Below are the code and all the weights of a small trained network. Each question names an input and a target symbol and asks about switching units off, where a switched-off unit gives its printed mean instead of its output.

import numpy as np


def w(rows, s, z=0):
    codes = np.array(rows[::2]) - 128.0
    scale = np.full(codes.shape[1], s)
    scale[-1] = z or s
    return codes * scale


def norm(h):
    return h / np.sqrt((h * h).mean(-1, keepdims=True) + 1e-5)


def f(y):
    return y / 2 * (1 + np.tanh(0.7978845608 * (y + 0.044715 * y**3)))


def softmax(a):
    e = np.exp(a - a.max(-1, keepdims=True))
    return e / e.sum(-1, keepdims=True)


def log_softmax(a):
    a = a - a.max(-1, keepdims=True)
    return a - np.log(np.exp(a).sum(-1, keepdims=True))


def net(x, mask):
    ids = ['Δαγμστφ'.index(c) for c in x.split()]
    T = len(ids)
    res = E[ids] + P[:T]
    q, k, v = (norm(res) @ M[0].T for M in (Q, K, V))
    z = softmax(np.where(np.tri(T) > 0, q @ k.T / 4**0.5, -1e9)) @ v
    res = res + np.where(mask[0], z, O[0][:, -1]) @ O[0][:, :-1]
    y = f(norm(res) @ A[0][:, :-1].T + A[0][:, -1])
    res = res + np.where(mask[1:13], y, B[0][:, -1]) @ B[0][:, :-1]
    return log_softmax(norm(res)[-1] @ U[:, :-1].T + U[:, -1])


Q, K, V, O, A, B = {}, {}, {}, {}, {}, {}
E = w([
[96,162,119],'Δ',
[169,156,107],'α',
[140,253,205],'γ',
[63,158,224],'μ',
[253,135,189],'σ',
[196,24,138],'τ',
[109,115,130],'φ',
],0.019)
P = w([
[136,47,61],'0',
[124,174,254],'1',
[123,169,240],'2',
[119,162,223],'3',
[116,157,205],'4',
[114,159,203],'5',
[114,159,197],'6',
[112,160,195],'7',
[111,158,187],'8',
[111,159,188],'9',
[113,159,184],'10',
[114,159,181],'11',
[115,151,175],'12',
[118,144,167],'13',
],0.0051)
Q[0] = w([
[86,167,115],'h0',
[77,137,249],'h0',
[103,67,80],'h0',
[208,70,234],'h0',
],0.017)
K[0] = w([
[105,47,105],'h0',
[81,113,129],'h0',
[138,72,137],'h0',
[109,156,253],'h0',
],0.018)
V[0] = w([
[119,92,187],'h0',
[139,54,60],'h0',
[254,137,82],'h0',
[67,184,65],'h0',
],0.008)
O[0] = w([
[130,173,92,110],'h0',
[135,254,181,4],'h0',
[73,224,155,60],'h0',
[100,222,15,203],'h0',
],0.0052,0.0034)
A[0] = w([
[135,72,75,40],'n0',
[124,85,192,156],'n1',
[82,116,178,255],'n2',
[115,134,105,119],'n3',
[218,3,116,112],'n4',
[151,129,32,187],'n5',
[114,168,124,252],'n6',
[236,106,92,42],'n7',
[83,91,128,176],'n8',
[108,63,171,99],'n9',
[168,129,102,233],'n10',
[101,183,123,90],'n11',
],0.015,0.0031)
B[0] = w([
[48,190,171,148],'n0',
[82,113,84,170],'n1',
[171,50,11,210],'n2',
[148,84,90,134],'n3',
[114,222,210,254],'n4',
[157,149,144,207],'n5',
[118,3,159,240],'n6',
[122,44,52,217],'n7',
[169,104,123,149],'n8',
[31,159,21,159],'n9',
[143,121,215,183],'n10',
[177,160,119,216],'n11',
],0.0067,0.0059)
U = w([
[44,67,91,205],'Δ',
[222,224,216,85],'α',
[179,224,32,120],'γ',
[45,61,248,10],'μ',
[241,60,140,36],'σ',
[15,215,151,203],'τ',
[128,75,104,80],'φ',
],0.011,0.0014)

Each question gives the input, a string of symbols that net reads in full, and the target symbol t.
The units are the heads (4 rows each of Q, K, V and O) and the neurons (one row each of A and B). Each row of codes is followed by its name. A weight is (code - 128) times the scale printed after its matrix; where a second scale follows, it is the last column's (O, A, B and U).
mask holds one flag per unit, heads first, then neurons. A switched-off unit (its flag False) gives its mean, the last column of its rows in O or B, instead of its output. The means were averaged over made-up inputs and are rounded, as every weight is.
A unit's drop is (log p(t) with every unit on - log p(t) with that unit switched off) / (log p(t) with every unit on - log p(t) with every unit switched off).
The circuit of an input: a set's keep is (log p(t) with only the set's units on - log p(t) with every unit switched off) / (log p(t) with every unit on - log p(t) with every unit switched off). Starting from the 12 units with the biggest drops (on a tie, the unit counted first), units are removed one at a time, each time the one whose removal leaves the highest keep (on an exact tie, the one counted first), for as long as the keep stays at least 0.8.
units of the circuit, in order: the units of the circuit, biggest drop first
most important unit: the unit with the biggest drop
top k neurons: the k neurons with the biggest drops, biggest first
drop of u: that unit's drop, to one decimal
input τ α φ τ Δ γ Δ, target μ: units of the circuit, in order	[h0 n9 n4 n2]
input σ Δ Δ α γ γ γ Δ Δ Δ μ α γ Δ, target σ: most important unit	n9
input μ Δ Δ, target Δ: top 4 neurons	[n4 n0 n11 n8]
input α Δ μ, target Δ: top 2 neurons	[n2 n9]
input γ Δ α, target α: top 2 neurons	[n4 n6]
input Δ μ Δ Δ α τ τ, target μ: top 4 neurons	[n4 n0 n9 n2]
input τ γ σ γ α α τ α τ Δ α τ Δ, target μ: top 3 neurons	[n6 n9 n7]
input α α Δ φ, target τ: top 3 neurons	[n4 n9 n6]
input Δ Δ Δ γ Δ Δ τ Δ γ γ Δ Δ Δ α, target α: top 2 neurons	[n4 n2]
input Δ Δ α Δ τ γ α α Δ α τ Δ φ, target τ: top 2 neurons	[n4 n9]
input φ Δ Δ Δ Δ σ α μ Δ Δ Δ, target α: top 4 neurons	[n7 n11 n9 n1]
input Δ σ Δ α Δ Δ, target γ: drop of n6	0.0
input Δ Δ Δ Δ φ Δ Δ Δ Δ α α τ α τ, target μ: drop of n0	0.4
input σ α Δ γ α Δ, target σ: drop of n9	0.1
